Below is a small trained network, with its code and all its weights. Each question gives an input and a class and asks what happens when units are switched off, that is, made to give their printed mean instead of their output.

import numpy as np


def w(rows, s, z=0):
    codes = np.array(rows[::2]) - 128.0
    scale = np.full(codes.shape[1], s)
    scale[-1] = z or s
    return codes * scale


def norm(h):
    return h / np.sqrt((h * h).mean(-1, keepdims=True) + 1e-5)


def f(y):
    return y / 2 * (1 + np.tanh(0.7978845608 * (y + 0.044715 * y**3)))


def log_softmax(a):
    a = a - a.max(-1, keepdims=True)
    return a - np.log(np.exp(a).sum(-1, keepdims=True))


def net(x, mask):
    res = np.array(x, float).reshape(1, 7) / 4 @ E
    u = 0
    for l in range(4):
        y = f(norm(res) @ A[l][:, :-1].T + A[l][:, -1])
        res = res + np.where(mask[u : u + 4], y, B[l][:, -1]) @ B[l][:, :-1]
        u += 4
    return log_softmax(norm(res)[-1] @ U[:, :-1].T + U[:, -1])


A, B = {}, {}
E = w([
[159,80,89,148,141,65,205],'x0',
[92,193,119,94,112,109,122],'x1',
[235,151,158,185,135,99,170],'x2',
[125,134,77,130,169,29,173],'x3',
[82,73,39,85,144,66,214],'x4',
[223,105,148,129,152,138,173],'x5',
[187,129,172,54,254,120,141],'x6',
],0.0075)
A[0] = w([
[159,113,109,3,151,81,116,95],'L0N1',
[155,98,152,169,90,104,122,88],'L0N2',
[209,92,48,114,73,66,109,2],'L0N3',
[108,142,184,86,132,152,126,101],'L0N4',
],0.0083,0.0027)
B[0] = w([
[86,193,108,35,162,74,109,251],'L0N1',
[161,65,167,114,165,12,137,150],'L0N2',
[127,76,130,154,105,158,155,159],'L0N3',
[105,92,58,98,142,128,159,180],'L0N4',
],0.011,0.0031)
A[1] = w([
[205,131,117,130,148,157,108,5],'L1N1',
[89,123,145,133,81,160,99,110],'L1N2',
[108,107,111,185,77,106,245,130],'L1N3',
[193,110,160,143,164,128,98,20],'L1N4',
],0.012,0.0023)
B[1] = w([
[130,173,191,249,108,102,202,171],'L1N1',
[78,213,97,190,36,156,116,205],'L1N2',
[153,46,117,122,55,62,79,254],'L1N3',
[170,215,162,186,184,98,158,200],'L1N4',
],0.011,0.0049)
A[2] = w([
[126,127,42,106,235,120,232,2],'L2N1',
[205,157,254,183,134,145,207,9],'L2N2',
[184,124,78,143,113,185,210,85],'L2N3',
[127,66,221,89,202,183,135,212],'L2N4',
],0.0071,0.0026)
B[2] = w([
[61,186,150,69,126,162,188,188],'L2N1',
[138,147,197,253,195,162,127,255],'L2N2',
[84,158,184,148,139,109,45,113],'L2N3',
[92,180,104,117,183,92,188,179],'L2N4',
],0.012,0.0038)
A[3] = w([
[2,156,162,160,42,166,64,24],'L3N1',
[227,78,63,109,112,51,78,253],'L3N2',
[82,196,28,170,77,105,143,180],'L3N3',
[183,97,211,157,27,169,132,143],'L3N4',
],0.0087,0.0032)
B[3] = w([
[248,169,22,113,120,157,9,254],'L3N1',
[67,66,152,127,60,151,192,223],'L3N2',
[140,109,185,159,143,232,110,248],'L3N3',
[131,127,72,96,154,116,186,210],'L3N4',
],0.011,0.0054)
U = w([
[85,40,99,166,12,33,191,92],'0',
[194,185,190,213,177,73,182,190],'1',
[53,195,95,52,187,52,183,250],'2',
[153,189,42,150,52,182,42,10],'3',
],0.011,0.0025)

Each question gives the input, the list of numbers given to net, and the class t.
The units are the neurons (one row each of A and B). Each row of codes is followed by its name. A weight is (code - 128) times the scale printed after its matrix; where a second scale follows, it is the last column's (A, B and U).
mask holds one flag per neuron, layer by layer. A switched-off neuron (its flag False) gives its mean, the last column of its row in B, instead of its output. The means were averaged over made-up inputs and are rounded, as every weight is.
A unit's drop is (log p(t) with every unit on - log p(t) with that unit switched off) / (log p(t) with every unit on - log p(t) with every unit switched off).
The circuit of an input: a set's keep is (log p(t) with only the set's units on - log p(t) with every unit switched off) / (log p(t) with every unit on - log p(t) with every unit switched off). Starting from the 12 units with the biggest drops (on a tie, the unit counted first), units are removed one at a time, each time the one whose removal leaves the highest keep (on an exact tie, the one counted first), for as long as the keep stays at least 0.8.
circuit, biggest first: the units of the circuit, biggest drop first
top k neurons: the k neurons with the biggest drops, biggest first
k most important neurons of layer l: the k neurons of layer l with the biggest drops, biggest first
drop of u: that unit's drop, to one decimal
input [2,7,5,1,4,6,3], class 2: top neuron : [L0N1]
input [0,7,6,0,1,4,6], class 2: circuit, biggest first : [L0N1 L3N3]
input [-8,-7,4,-3,0,-7,5], class 1: circuit, biggest first : [L0N1 L1N4]
input [4,-6,8,-6,1,-4,-4], class 0: top 2 neurons : [L1N3 L3N2]
input [7,4,4,-8,-7,-1,-5], class 1: circuit, biggest first : [L0N2 L2N2]
input [7,-6,1,8,4,1,5], class 0: top 3 neurons : [L1N3 L0N3 L3N2]
input [2,-3,-6,-4,-6,0,8], class 2: top 2 neurons : [L0N4 L2N4]
input [-2,-7,-7,0,6,1,-3], class 3: 2 most important neurons of layer 0 : [L0N2 L0N4]
input [5,-5,5,-2,-8,-5,-8], class 0: top 2 neurons : [L0N2 L1N3]
input [5,-4,-6,3,-1,7,0], class 0: top 2 neurons : [L0N3 L1N3]
input [2,-5,-2,1,-3,0,-5], class 0: drop of L1N3 : 0.0
input [1,2,-1,-6,3,5,5], class 2: drop of L0N1 : 0.1
input [4,-4,-6,4,-1,6,7], class 2: drop of L0N1 : 0.2
input [2,3,2,2,5,2,0], class 0: circuit, biggest first : [L1N3]
